Each row of numbers belongs to one of the objects below and depends on some of the facts about them. Some rows are named. Which object is each other row?

How the objects are related:
baluflis χ pibos; biflepo χ grogu; biplebro χ kladrir; bozal χ plozem; brerak χ kliro; breruk χ drapor
brile χ bozal; brople χ grevun; bruklil χ resis; bruplivun χ merok; brutroflik χ kovu; bunel χ sudok
deda χ madel; drizak χ biplebro; drusekur χ vigon; dudel χ klidra; dudrostel χ mobibom; duzol χ pizik
faklu χ medru; fasem χ gimu; fefa χ getre; fledrun χ skofen; foren χ nuten; fuflas χ vunik
gadrotas χ noskis; getre χ kebral; gezado χ kegroskal; grabridon χ plugo; gratibul χ drizak; greto χ treskur
grevun χ dudrostel; grila χ drapun; groso χ tigrar; kebral χ tredeplin; kidrik χ skebas; kladrir χ tibror
klebol χ beskon; kliflen χ restom; kosose χ rizetra; kotem χ grila; madel χ duflol; medru χ klebol
mizumul χ kliflen; mobibom χ plutek; naplil χ trifla; nibru χ deda; nobram χ ruplepal; nuluk χ gezado
nunon χ stakotri; palek χ trabra; pibos χ magril; plapar χ bruplivun; plipul χ nobram; plozem χ drozik
plugo χ saflem; puplin χ trestuk; rabra χ rafludo; rafal χ tavovi; rafludo χ fledrun; rano χ nuluk
resis χ kufla; rizetra χ bunel; roklus χ bruklil; rola χ grabridon; saflem χ skibos; sepode χ palek
sesam χ faklu; sigror χ duzol; skamom χ fipler; skebas χ foren; skelerun χ fasem; skiger χ brerak
skimem χ bubrevem; skofen χ taflal; skoflen χ brutroflik; starun χ roklus; stode χ vefas; sudok χ gradur
taflal χ stebrel; tavovi χ zodon; tibror χ vegi; tigem χ nanal; tigrar χ naplil; traga χ gadrotas
tredeplin χ zedras; treskur χ plipul; trifla χ fuflas; vefas χ kotem; vigon χ biflepo; vukla χ bribar
zadral χ zegra; zalesak χ zumem; zedras χ kabrami; zolim χ drusekur; breruk ψ beskon; breruk ψ kidrik
breruk ψ fepem; bribak ψ gadrotas; bribar ψ deplur; briklu ψ dudel; brile ψ klifi; brile ψ plapar
brofeflom ψ brutroflik; brofeflom ψ fefa; brofeflom ψ bunel; brofeflom ψ modetin; bruplivun ψ filan; bruplivun ψ resis
bruplivun ψ stisken; bubrevem ψ trifla; bubrevem ψ nuten; bubrevem ψ kosose; daplo ψ drebak; drapor ψ klebol
drapor ψ trifla; drapor ψ rafludo; drapun ψ skibula; drapun ψ deda; drapun ψ filan; drapun ψ rafal
drapun ψ medru; drizak ψ fefa; drizak ψ klebol; drizak ψ bunel; drizak ψ bozal; drizak ψ vunik
dudrostel ψ skoflen; dudrostel ψ plipul; faklu ψ rizetra; fasem ψ klifi; fasem ψ tapo; fasem ψ plapar
goga ψ deda; grevun ψ stakotri; grevun ψ zumem; grevun ψ fepem; grevun ψ madel; grogu ψ gubrik
grogu ψ baluflis; groso ψ rufla; groso ψ stidum; groso ψ biflepo; kibom ψ pibos; kibom ψ deda
kibom ψ stebrel; kibom ψ vunik; klasteva ψ gadrotas; klasteva ψ stakotri; klasteva ψ skimem; klasteva ψ ruplepal
kufla ψ drozik; kufla ψ trifla; kufla ψ brusem; kufla ψ sudrukil; kufla ψ duzol; mizumul ψ zumem
mizumul ψ bozal; mobibom ψ fliplen; mobibom ψ fese; nagrun ψ duzol; nobram ψ sigror; nobram ψ brople
nobram ψ dogro; nobram ψ plapar; nuluk ψ lazukla; nuluk ψ bemam; nuluk ψ plapar; nuluk ψ situtra
nuluk ψ noskis; palek ψ klidra; palek ψ skupler; plugo ψ traflem; plugo ψ drisin; plutek ψ naplil
restom ψ gadrotas; sepode ψ kosose; skebas ψ tastebre; skebas ψ zalesak; skebas ψ skamom; skebas ψ skoflen
skelerun ψ zalesak; skelerun ψ medru; skibos ψ nanal; skofen ψ gadrotas; sudok ψ nedan; sudok ψ kidrik
sudra ψ puplin; sudra ψ nanal; sudra ψ fuflas; sudra ψ plipul; trabra ψ zetos; trabra ψ medru
tredeplin ψ skiger; tredeplin ψ drebak; tredeplin ψ saflem; treskur ψ tapo; treskur ψ zetos; treskur ψ tavovi
trestuk ψ kegroskal; trestuk ψ fepem; trestuk ψ zetos; vefas ψ foren; vegi ψ zetos; vegi ψ rola
vukla ψ tastebre; vukla ψ magril; zedras ψ traflem; zedras ψ lazukla; zedras ψ rabra; zedras ψ nusak
zedras ψ rozek; zolim ψ brusem; brile γ magril; brofeflom γ foren; brofeflom γ getre; brofeflom γ fefa
bruplivun γ stakotri; bruplivun γ stode; bruplivun γ fepem; bruplivun γ zegra; bubrevem γ stira; bubrevem γ drizak
bunel γ brusem; deplos γ roklus; drebak γ deda; drebak γ tigem; drusekur γ starun; drusekur γ grila
drusekur γ palek; drusekur γ saflem; dudrostel γ sigror; dudrostel γ fuflas; dudrostel γ briklu; dudrostel γ plipul
dudrostel γ magril; duzol γ gubrik; duzol γ kliflen; faklu γ groso; faklu γ zumem; faklu γ vegi
faklu γ greto; fasem γ grevun; fasem γ nusak; floflo γ grevun; floflo γ trestuk; floflo γ plipul
gratibul γ skibos; gratibul γ greto; gratibul γ gileflo; grerok γ tapo; grerok γ stebrel; grerok γ kovu
kliro γ groso; kliro γ brople; kotem γ klidra; kotem γ treskur; kotem γ kebral; kotem γ nibru
kotem γ breruk; loklel γ kliflen; loklel γ skofen; luplus γ klasteva; luplus γ klidra; luplus γ getre
luplus γ rabra; luplus γ kliflen; luplus γ bruklil; madel γ drozik; madel γ trinis; madel γ pizik
madel γ fuflas; merok γ biplebro; merok γ brople; merok γ ropovi; merok γ briklu; merok γ skofen
mizumul γ sigror; modetin γ tapo; modetin γ skimem; modetin γ bemam; modetin γ brerak; modetin γ kosose
nagrun γ vegi; nagrun γ ropovi; nagrun γ noskis; nagrun γ deplur; nagrun γ stisken; nobram γ stira
nobram γ klidra; nobram γ lazukla; nobram γ gezado; nobram γ vegi; nobram γ zegra; nuluk γ vigon
nuluk γ plugo; nunon γ grila; nunon γ kegroskal; nunon γ deplur; nuten γ bozal; nuten γ vigon
nuten γ tavovi; nuten γ gileflo; nuten γ gimu; plapar γ trifla; puplin γ noskis; rano γ grabridon
rano γ stode; rano γ kibom; rano γ gradur; rozek γ situtra; rozek γ noskis; ruplepal γ laplam
ruplepal γ vefas; sepode γ kufla; sepode γ feskas; sepode γ fese; skelerun γ duflol; skelerun γ vukla
skelerun γ skupler; skelerun γ kebral; skiger γ goga; stidum γ drapor; stidum γ sesam; sudrukil γ briklu
sudrukil γ skoflen; sudrukil γ magril; taflal γ grila; taflal γ skoflen; taflal γ skofen; taflal γ gimu
tastebre γ sudok; tibror γ zadral; tibror γ fuflas; tibror γ gimu; tigrar γ stira; tigrar γ plutek
trabra γ plozem; trabra γ vigon; tredeplin γ zodon; tredeplin γ ropovi; tredeplin γ situtra; tredeplin γ rizetra
zalesak γ gadrotas; zedras γ zolim; zedras γ bribar; zotik γ gradur; zotik γ breruk

Some objects and their rows:
[ -4  10   3   4   0   1   1  -2  10  -5   7   3  13   9  -4  -4  -5  -1
  -9   2   6   4   3 -15  -6  -4   5   0  -4   5 -12   7]: kidrik
[-12  -1   4  -1  -1   0  -3  10 -14  -9  -1   3   4  -4  21  -1  10 -16
   1 -11  -6   3   6  13   8   2 -14   5   4 -36  13  14]: kibom
[ -7   2   7 -20   1   1  -1 -14  -9 -10   3  -2  10   6  14   5   4 -27
  11 -13   8   3  17  19   1  -5  -9  -1 -12 -20  11   0]: treskur
[  4  -5  -1  -3  -3   3   0   4 -12  -1   4  -5  -1   0 -15   2   1  -4
   3  -5   0  -2   2   9   3   0  -8   3   5  -6   6  -5]: bribar
[ -1  -1   2   0   3  -1  -5 -15  -7   8 -12   5   0  -4   0  -3   2 -13
 -15   8   2   3   8   1  -2  -4  -4   3   4  20   4   0]: rano
[  0  -5  -1   8 -13  -1   6  14 -23  -3  -4   3  -8  -9 -19  -7  11   4
   7 -11 -18   8  -1  -2   4  -8 -15  14  13 -11  14  14]: drapor
[ 14  -7  -1   5  12   1  -3   3   0  -2  -8  -5   0  -5  12   5   3   4
   4  -2  -6 -11   2  17  12   8   1  -7   6 -17  16   4]: skibos
[  9  -4   4 -11 -10  -1  -4   2  -2  -2   3  -3   3  -1  21  -1  -1  -2
  13  -7 -11   4  -1   0   6  -3  -3  -4   1   0  -2  -6]: kliflen
[ -9   3   0   2   8   3  -6   8   8  -1  12   4  14   5  23   2  -4  -5
 -17   7  -1  -6  -8   0   0   6   1  -3   5 -23  -8   8]: skibula
[-23  -2  -3   2   2  -3   3   4   4  -2   3  -2  -8  -1   1   3   0   6
  -1   5   2  -2   4   4   8   1   0   2  -6   2   6  -1]: kabrami
[  4  -1   8 -10 -11   0  -4   2  -1   1   7   0   7   0  11  -5  -1  -3
  11  -2 -12   3  -3  -2   7  -5  -5  -2   3   1  -1  -5]: getre
[ 27  -9  -7   1   1   5 -12   7   9   5  10  -2  18   0  32   0  -9  13
  -4   5  -6  -9 -13  -3   3   7   5 -19   3 -14 -14  -6]: skoflen
[-5  0 -1  1  0  1  1  1 -2  2  1 -1  0 -1 -7  0  0 -1 -3  2  4  0  0  3
  2 -2 -1  1  2 -2  1 -3]: tumu
[  2  -5  -6   1  -1   1  -4  -4  -3   6 -17  10 -16  -2  16   9   4   3
  -2   3  10   2  -9  -1 -10   7   7  -4 -12   3   0  -4]: merok
[-5 -1  0 -2  1 -1  2  1  0  3 -2  1 -2  0 -5 -1 -1 -2  2  4  2 -3 -5  3
  0  0 -2  2  0 -6  2 -1]: fledrun
[-11   8   6  12  -7  -3   3  10  14   2  -2  10  -3   2  -7  -6   0  11
 -11   9  -4   3 -15 -26  -3  -2   2   6   4   5  -6  15]: bunel
[  9   4  -1  -7   2   4   4  -1  -4   3  -4 -13  -6   7 -11   1  -8   8
  17  -5   8  -2   5   4  -1   1  14   0  -8  41 -13 -28]: situtra

Name these rows:
No name comes twice in this set of rows, the named rows included.
[  3 -10 -13 -11  -2   2   2 -26 -11   0  -2  -2  -9  -1 -24   8   1 -10
  12  -6  17   6  16  12  -8  -3  -2  -7 -19   5   6 -15] => brile
[ -2 -10  -7  -5   8   5 -10   6 -20   1   4  -1   6  -3  17  13   5 -21
  -8  -3   3  -7   0  30   3   6 -14  -3   5 -42  16   0] => skebas
[-10   8   2   0   1   0   3   1   9  -4   6   3   5   8  -6  -1  -2  -2
  -3   1   8   2   0 -11  -5   0   3   1  -2   8  -7   7] => nedan
[  6  -2   1   3   1   3  -7   4   6  10   4  -2   7   1   6   2  -8   5
 -14   9  -7  -9 -12   0   2   4   1  -4  10   8  -8  -4] => nanal
[ -2   1   4  14 -10  -6   6  22  15   5  -1  -1 -10  -8 -12 -15  -2  26
   0  10 -25   4 -12 -25   5  -4   4   9  17  26  -9   9] => trifla
[ -7  17  15  -3  -3  -1   6  -1  13 -12   9   3  12  16   7  -3  -5   1
  -3  -8  -5   8   6 -21  -4  -6   6   5  -8  10 -12  10] => stakotri
[  8  -5  -3   6  -7  -1   2   9 -19   2  -2  -1  -2 -11 -20 -10   7   5
   6  -4 -13   5   4  -1   5  -6 -10   6  16   5   6   2] => zolim
[  9  -6  -7  12 -16  -2  -2   0   4  11  -7  11 -17 -11  -9  -6   3  20
   1   8 -11   7 -12 -25  -8  -1   3   2  -1  19  -2   4] => sudrukil
[ 8 -5 -5  4  0  2  1  3 -7 -1  0 -4  6 -1  2 -3  0  3  5 -5 -3  0  3  0
  0 -2  0 -4  1  1 -4 -5] => starun
[-12   3   6  14  -7  -4   4  14  15   2   1   5  -6  -7   0 -10   0  14
  -5   8 -15   6 -10 -24   0  -3   4   9  11   8  -6  18] => klebol
[  5  -1  -2  -9  -6  -1   4 -11   9   4   8  -9  -3   1 -32  -2  -8   8
  11   3   6  -2   1  -3   0  -1   6  -3  -5  25  -7 -19] => nusak
[ -1  -7  -3  -8   4   3  -9   2 -13   3   0  -4  13  -7  25   0   3 -18
   1  -2  -4  -3   6  19   9  -1 -13  -6  10 -28   6  -1] => vukla

The same objects again, as new rows of numbers:
Known rows:
[  3  -1  -7   6   6   8  -6 -12  -3   7   0   1  -4  -6  -3   0   9  -2
  -7   1  -5   0  -2  -4   0  10   9 -10   2  -3   4   5  -7  -5 -17   7
  -4 -13   1   6  -5   5  -3  -3  -3   2  -2   4]: dudel
[-13  -6  -5  -5   7  -9 -12   7   5  -4  13  12  -8   6   3  -7   8  11
 -11   8   9   4  15  -9  18  -9  -8 -13  15   1  12   0 -18  -8  -5  24
  17 -11 -12   1   2 -11   6   1  10  10  -1  -1]: deda
[ -8  -2   2   1  -6   0  -5  -4  -1   7   5   0  -5  -4   1   2  -1  -3
  -8   4   2  -1   2   1   6  -5   6 -11   5  -7   4  -4  -2   2  -2   5
   8   0   4  -5  -4   0   3   0   2   3   0  -7]: trinis
[  6   1   0   8  -1   0  -2  -6  -6  -4  -9  -1  -3   6   3  -7  -3   3
  -1  -8  -1   0  -5  13  -1  15   9   2   8  -3   5  -1  -3  -2  -9  -5
  -5 -11  -4   4  -4   5  -4  -7   6   1  12   7]: luplus
[  7 -16 -12 -27  11 -11  -7  11  18  -3   2   2  18  -3  -5   8   1   4
  14   7  -4   7   8 -25 -10 -12  -9  19 -18  26  -8   9  -1  -2  12   5
 -10   5   6   5  24 -27   1  14 -14   9 -18 -16]: bribar
[-8 -2  1  1 -6  1 -5 -5 -1  8  5  0 -5 -5  2  2 -1 -3 -7  4  2 -1  1  1
  7 -4  7 -9  4 -7  5 -4 -2  3 -2  5  8  0  4 -5 -4  0  2  1  2  2  0 -6]: nusak
[ -6   2   2 -10 -18   7  -7  14   9   0  19  -7   1   1   7   3 -22  -5
  -7 -12   6  -2   2  28  13   6   9   2  -4 -39 -13   8   0  10  20  -4
  10  -4  23  -5  -8   4  14  -3   9 -10 -10 -22]: stebrel
[  6   1   0   8  -1   0  -2  -6  -6  -5  -9  -1  -3   6   4  -7  -3   2
   0  -9  -1   0  -5  12  -1  15   9   2   8  -4   6  -1  -3  -3  -9  -5
  -4 -11  -4   4  -4   5  -4  -7   6   1  13   7]: zotik
[  7   2  -4 -14  15  -6   9  17  10  -7  -3   6   9   5  -5   1  15   5
  15  -2  -3   1  -3 -14 -15  -4 -20  11 -10  25  -9   5   0 -10  11   4
 -15  17  -9   4  11  -6   1  12  -6  -8 -10   2]: skebas
[ -1 -17   1  -2  -7 -18 -10 -10  -2   6   3  -7   6   2   0  10  -1  -8
  -4  12  -5   9   3  -5  12  -7  10   0   9   7  11  -8  -5  -5 -12   0
   7  -9   8  -8  -3 -18  -1   2  -1  22  -2 -15]: feskas
[-13  -3  -1  -4  -3  -1  -9  -4   4  10  -2   2  -4  -6   2  -1   4   0
  -8   3   3  -3  -3  -1   2  -2   8 -13   9   0   8  -6  -8   0  -1  10
   4   3  -2  -5   2  -2   2   4   4   3   0  -9]: rizetra
[-10   6  16   7 -15  -1   2   4  -8  -2   5  -2  -8   2   1   1 -14  -4
  -2   2   3   0  11   9  11  -7   0   0   5 -13   5  -4  12   0   0   2
  12   4  12 -11   2   3   8  -3   2   4   5 -13]: kegroskal
[ -5  -4   2   0  -6  -2  -4  -2  -4   5   9  -1  -7   0   6   4 -12  -1
  -6   6   5  -3   2   9   5  -9   5 -12   3  -8   6 -11   3  10   4   1
  10   6   1  -7  -3  -3  -4   3   3   4  12  -3]: vigon
[  2  -1  -8   6   6  -8  -4   3  -4 -14   2   7  -4  14   6 -14   1  15
  -3  -4   6   9  10   2  15   7  -5   7  10   3  10   5 -16  -4 -12   4
  11 -30 -14  10  -6  -4  -4 -11  13   7   9  21]: drebak
[-14  -2   2   1  -4   2 -12  -7   2   4  -7   1   0  -8  -2  -2   3   0
  -9   9   1  -5   0  -1   4   0   6 -15  13  -5   6  -5  -3  -7   2  10
   4   8  -2  -7   6  -1   2   2   2   5   5 -13]: tavovi
[ -2   1 -12  -9   5  18  -8  -5   7  20  17   2 -15 -17  -1   5   2  -2
 -11  -4  -2  -6   0  -4  -2   2  19 -19 -10 -15   0  10  -5  11  -7  16
  -3 -12  12   5   3   4   2   4  -7  -8 -13 -10]: kosose
[ 13 -12 -10   1   3  -6 -13  -3  -1 -15  -3   2  -1  11   6 -11 -12  10
   1  -9   1   9  10   6   4  16  12  15   1  -2   7   6 -11  -2 -14   2
   1 -30  -2  15   6 -10  -4  -9   5  12  12   6]: tastebre

Rows to name:
No name comes twice in this set of rows, the named rows included.
[ 22   4  -3   4  24   5  12  10  -1 -18  -4   6  10   7 -16   2  21   1
  14   4 -12   1   3 -15 -15   9 -23   8  -9  16 -17  16   5 -28  -4   3
 -25  12  -7  12   7   3   0   6 -15  -5  -4  11] => skelerun
[  8  -4   8  11   0   0  -5   1 -10 -16   3   1  -7  10  -1   0 -15   2
  -3   7  -1  -5   8  19   2   4   1 -12  12 -18   1  -7   9 -11   2   4
  -1  12  -3  -4   6   0  -2   0   0   7  27  -8] => medru
[  5   9   9   8 -10  -5   9   5 -11  -7  -4  -3  -9  14   8  -6 -13   2
   6 -17   2   4   0  18   2  10   6  15   4  -3   9  -2   4   6  -9  -9
   1 -15   4   0  -3   7   0  -9   8  -1  12   6] => nuten
[ -2   0   0 -14  12  -5   6  15  11  -4  -1   6  11   0  -8   4  15   1
  10   9   0  -1   0 -19 -12 -14 -24   3  -8  20 -12   2   3 -11  15   5
 -10  27  -6  -1  13  -7   6  14 -11  -3 -15  -5] => grevun
[ -5   9  13  25 -10   1  11   6  -7 -22  -3   5  -7  17  11 -23   1   7
  -6 -18  13   3   5  10  15   3 -11  11  10 -20  -5  -4  -6   5   2  -8
  22  -5 -19   7 -21  17  14 -20  23 -15   9  29] => ruplepal
[-26 -11  -2 -11   9 -11  -7 -28  18   6  -9  -7  -2  -4  -4  -4 -19  -5
  -1  22  30  -4 -18   0 -14 -14   3 -34  10 -20   6 -14   7  15   4 -42
 -15 -12   5  15  13   0  20 -31 -24  24 -46  -9] => gadrotas
[  3   2  16  -1  -5  -3   8  29   4 -31   7  -4  29  12 -13   9  -3  -7
  10  15  -5   2  14   5   9  -4 -39  17  -4 -14 -35  13  16 -32  34  -6
   0  37  11 -10   2  -3  17   7  -3  -3  -9 -20] => vegi
[ 18 -14   6 -16  -4 -31  20  23  10  -5  21  -9  17  18   2  17  11  -9
  16  -8 -11  19   6 -19   8 -27 -16  38 -17  25 -11   1   0   5   8 -11
   2   5   8  -8  -5 -29  11  11  -1   1 -24 -11] => kufla
[ -6  -2   6   5  -4   2  -6  -2  -3  -1   5   1  -4  -2  -4   2  -2  -4
  -8   9  -1  -3   6   2   7  -3   2 -14   9 -13   1  -3   2  -8  -1   9
   5   9   3  -7   2   0   6   1   0   5   5 -14] => fepem
[ 21   5  -9  -4  22   3  14   9   2  -8  -4   5   8   5  -9   2  22   2
  16  -4  -9   3  -4 -16 -18   7 -18  14 -16  25 -13  15  -2 -13  -5  -2
 -21   0  -7  14   1   3  -5   5 -11 -10 -11  20] => mizumul

Now the same objects, written a new way:
Some objects and their rows:
[ 17  20  -2  -3  19 -15  16  13 -15  -9  10 -12  14  -4 -10 -13  39  33
 -14  11  -5   7   6   5  -2  -6]: tigrar
[  8  16 -15  34  43 -12  22  16 -16  -4  -5 -13  21  -2   2 -16  46  27
  -3  14 -17 -11  20  -6  -1   1]: duzol
[  7  25  -6   7  27 -13  -1  -1  29   8   5   3  20  -4   0 -16  24  17
 -17  20 -15  -3  -8  18   7   1]: plipul
[ 29  23 -12 -15  32   2   6  15  -7  11  19  -3  15  -8  -3  -4  16  10
 -27  19 -15   9  27  13 -13  15]: treskur
[ 17  23   2   3  32 -21   5  12   7   1  14 -18   6  -2  -5 -16  43  26
  -4   5  -7  12   8   8 -16   0]: tibror
[ 25  22 -10  -1  31 -14  -1  12  14   8   0 -15  15   0   9   0  26  29
 -15  16 -10   8   9   9  -4   9]: gimu
[ 21  29  -5  -5  32  -4   2  -1  10   8 -10 -32  17  -8  14 -31  26  34
 -34  20 -14  12  19   9   4   6]: lazukla
[  4  16   2   5  23 -20   0  -4   6   5  22   8  22  -8   1 -22  38   8
 -20   7  -8   0   7   0   1  -6]: zalesak
[ 30  26 -12   5  33  -6  13  29  13  -6  22 -11   7 -16  -9 -26  44  23
   2   8   4   8   5  11  -5  -1]: ruplepal
[ 26  22  -8  -6  27 -11   0   4   9   5 -10 -26  25  -7   9 -24  24  30
 -30  16 -14   8  21   8   4  16]: rabra
[ 22  26 -16   4  18 -12  -6  11  14   3  -2 -12  18  -3   7 -17  25  28
 -15  18  -7   4   5   9   0   8]: skupler
[ 26  12 -28   6  21  -6 -18  21  -2   4   0  -3  15 -10  30 -13  28  31
 -12  16  -2   6  20   1  10  -5]: bozal
[ 16  15 -30  18  25  -7 -14  21  -8   3  -9  -9   7  -4  24 -15  30  33
  -9  21 -10   6  20   5   7 -12]: klebol
[ 26  24 -11  -1  34 -14   0  14  14   4   2 -18  12   1   2  -2  26  28
 -11  18  -9   7  12  11  -1   4]: grila
[ 21  28  -8  -1  26 -10  -3   2  15   6 -10 -28  19  -4  16 -27  27  33
 -27  18 -11  11  14  10   4   7]: traflem
[ 25  27 -10   0  23 -10  -2   6  12   5  -6 -26  18  -2  11 -22  27  31
 -26  18 -11   9  13   7   0   8]: drisin
[  7  17 -28  31  38  -1   4  21  -5   0 -16 -11  12  -6  26 -10  29  35
 -10  25 -18  -3  11   7   6  -4]: trifla

Which object is each row?
No name comes twice in this set of rows, the named rows included.
[ 30  27 -16  -2  36   5   1  25  21   6  13  -5   8 -13   2 -15  25  23
  -9  23  -6   6   8  21   4  -2] => beskon
[ 35  22 -16 -13  28   7   5  23  -5   8  23   4  15 -10  -1  -2  17  11
 -17  20 -10  10  21  12 -11  14] => trestuk
[ 23  31 -20   1  22 -11  -1  17  12   4   1 -13   7  -5  -5 -19  26  26
 -14  16 -11   6   8  19 -13  10] => gradur
[ 46  27 -21  -7  35  -6   6  30  13   2  13 -13  12   0  -9   3  25  24
   5  20  -4   4  20  15  -1  12] => skofen
[ 23  20  -1  -5  29  -3  -2  -1   8   7  -2 -19  26  -5  15 -27  22  27
 -26  16 -18  12  17  10   3  13] => sigror
[ 28  24 -14  -3  36   5  -1  21  18   8  16  -3  12 -14   6 -12  25  18
 -14  23  -8   6  18  15   8  -3] => kegroskal
[ 18  17 -27   7  20 -14 -27  20   2   7  -1  -8  -1  -3  19 -24  32  30
 -10  14  -5  11  27  15   4 -24] => vunik
[ 42  24 -21  -9  24   5   6  29  -4   2  19   3  20 -10  -5  -4  17  14
 -15  18  -6   4  17  10 -10  23] => breruk
[ 17  18  -5   0  26 -21   5   9  -5  -5  13 -11  20  -7   3 -12  39  22
 -16   4  -4   8   6  -4  -9   6] => gratibul
[  4  15  -1  31  33  -9  19  10 -17  -3   3 -11  19   7  12 -22  44  34
   8  10 -17   9  10  -3  -5  -7] => sudrukil
[ 19  28  -6  -5  36   4  -1   6  11  13   6 -14  19 -14  16 -28  25  19
 -30  22 -14   6  20  12   3   2] => tapo
[  1  25   2   9  27 -19   6  -1  11   3  18   1  20  -5  -6 -23  42  11
 -16   9  -8  -1   1   2  -3  -7] => tastebre

